Here is a tiny trained network, its code and every weight. The questions are about switching its units off for an input and a class, where a switched-off unit gives its printed mean instead of its output.

import numpy as np


def w(rows, s, z=0):
    codes = np.array(rows[::2]) - 128.0
    scale = np.full(codes.shape[1], s)
    scale[-1] = z or s
    return codes * scale


def f(y):
    return np.maximum(y, 0)


def log_softmax(a):
    a = a - a.max(-1, keepdims=True)
    return a - np.log(np.exp(a).sum(-1, keepdims=True))


def net(x, mask):
    res = np.array(x, float).reshape(1, 4) / 4 @ E
    y = f(res @ A[0][:, :-1].T + A[0][:, -1])
    res = res + np.where(mask, y, B[0][:, -1]) @ B[0][:, :-1]
    return log_softmax(res[-1] @ U[:, :-1].T + U[:, -1])


A, B = {}, {}
E = w([
[114,88,87,184,119,90,124],'x0',
[163,145,64,251,253,132,65],'x1',
[117,146,255,102,166,97,87],'x2',
[93,80,222,193,57,192,119],'x3',
],0.0087)
A[0] = w([
[134,137,56,110,145,87,130,176],'neuron 1',
[142,139,86,66,179,81,115,22],'neuron 2',
[142,149,113,164,146,109,148,54],'neuron 3',
[106,99,124,146,186,199,98,102],'neuron 4',
[117,61,170,145,107,254,139,157],'neuron 5',
[135,102,171,180,120,152,155,59],'neuron 6',
[176,92,151,176,188,95,101,254],'neuron 7',
[159,176,82,82,147,26,54,68],'neuron 8',
[118,141,109,169,160,102,77,15],'neuron 9',
[151,183,101,54,142,94,143,241],'neuron 10',
[253,145,149,192,185,155,149,4],'neuron 11',
[142,158,136,150,192,160,153,50],'neuron 12',
[114,105,160,95,89,70,187,187],'neuron 13',
[74,110,148,55,112,81,180,171],'neuron 14',
[106,233,202,91,144,116,58,206],'neuron 15',
[163,167,101,202,143,119,60,124],'neuron 16',
[181,83,158,159,117,189,187,167],'neuron 17',
],0.01,0.0033)
B[0] = w([
[120,119,97,138,116,100,40,227],'neuron 1',
[83,188,146,63,120,81,76,202],'neuron 2',
[163,58,160,132,186,97,105,163],'neuron 3',
[76,114,170,85,100,82,101,190],'neuron 4',
[68,125,133,121,154,83,78,242],'neuron 5',
[87,182,150,81,169,91,92,176],'neuron 6',
[89,42,58,94,168,129,122,254],'neuron 7',
[71,157,141,171,138,46,109,227],'neuron 8',
[178,88,160,85,83,101,153,190],'neuron 9',
[89,70,140,177,152,52,75,242],'neuron 10',
[166,83,179,74,139,103,199,210],'neuron 11',
[208,61,143,94,144,121,210,176],'neuron 12',
[150,26,173,149,170,119,145,223],'neuron 13',
[167,69,148,96,162,144,89,231],'neuron 14',
[121,67,2,212,101,158,82,238],'neuron 15',
[123,71,148,98,155,99,90,246],'neuron 16',
[53,101,157,160,102,50,63,194],'neuron 17',
],0.008,0.0079)
U = w([
[202,68,187,48,137,79,216,204],'0',
[29,234,152,150,136,51,63,127],'1',
[117,120,51,178,90,134,66,240],'2',
[132,105,85,181,109,103,104,175],'3',
[145,180,71,163,190,143,172,79],'4',
[240,254,140,205,87,154,127,2],'5',
[192,165,127,145,164,173,196,2],'6',
],0.0075,0.0033)

Each question gives the input, the list of numbers given to net, and the class t.
The units are the neurons (one row each of A and B). Each row of codes is followed by its name. A weight is (code - 128) times the scale printed after its matrix; where a second scale follows, it is the last column's (A, B and U).
mask holds one flag per neuron, in row order. A switched-off neuron (its flag False) gives its mean, the last column of its row in B, instead of its output. The means were averaged over made-up inputs and are rounded, as every weight is.
A unit's drop is (log p(t) with every unit on - log p(t) with that unit switched off) / (log p(t) with every unit on - log p(t) with every unit switched off).
The circuit of an input: a set's keep is (log p(t) with only the set's units on - log p(t) with every unit switched off) / (log p(t) with every unit on - log p(t) with every unit switched off). Starting from the 12 units with the biggest drops (on a tie, the unit counted first), units are removed one at a time, each time the one whose removal leaves the highest keep (on an exact tie, the one counted first), for as long as the keep stays at least 0.8.
units of the circuit, in order: the units of the circuit, biggest drop first
k most important neurons: the k neurons with the biggest drops, biggest first
drop of u: that unit's drop, to one decimal
input [-7,7,-1,-5], class 0: 2 most important neurons	neuron 11; neuron 12
input [6,-7,-3,-8], class 1: units of the circuit, in order	neuron 2; neuron 8
input [2,-5,8,-5], class 2: most important neuron	neuron 15
input [2,-5,-2,6], class 1: 3 most important neurons	neuron 5; neuron 17; neuron 11
input [1,6,-5,-6], class 0: units of the circuit, in order	neuron 11; neuron 15
input [6,0,0,-7], class 1: units of the circuit, in order	neuron 8; neuron 2
input [-8,-7,7,5], class 3: 2 most important neurons	neuron 15; neuron 13
input [-7,-4,2,0], class 3: 2 most important neurons	neuron 15; neuron 11
input [-3,6,3,2], class 0: units of the circuit, in order	neuron 11; neuron 12
input [-8,7,-4,8], class 1: 2 most important neurons	neuron 5; neuron 17
input [-5,2,6,5], class 2: 3 most important neurons	neuron 15; neuron 8; neuron 2
input [0,4,8,-3], class 2: 3 most important neurons	neuron 15; neuron 7; neuron 13
input [-4,8,5,3], class 0: drop of neuron 11	0.3
input [-7,8,-1,5], class 0: drop of neuron 11	0.2
input [5,5,3,2], class 0: drop of neuron 15	0.1
input [-5,-4,-1,8], class 1: units of the circuit, in order	neuron 5
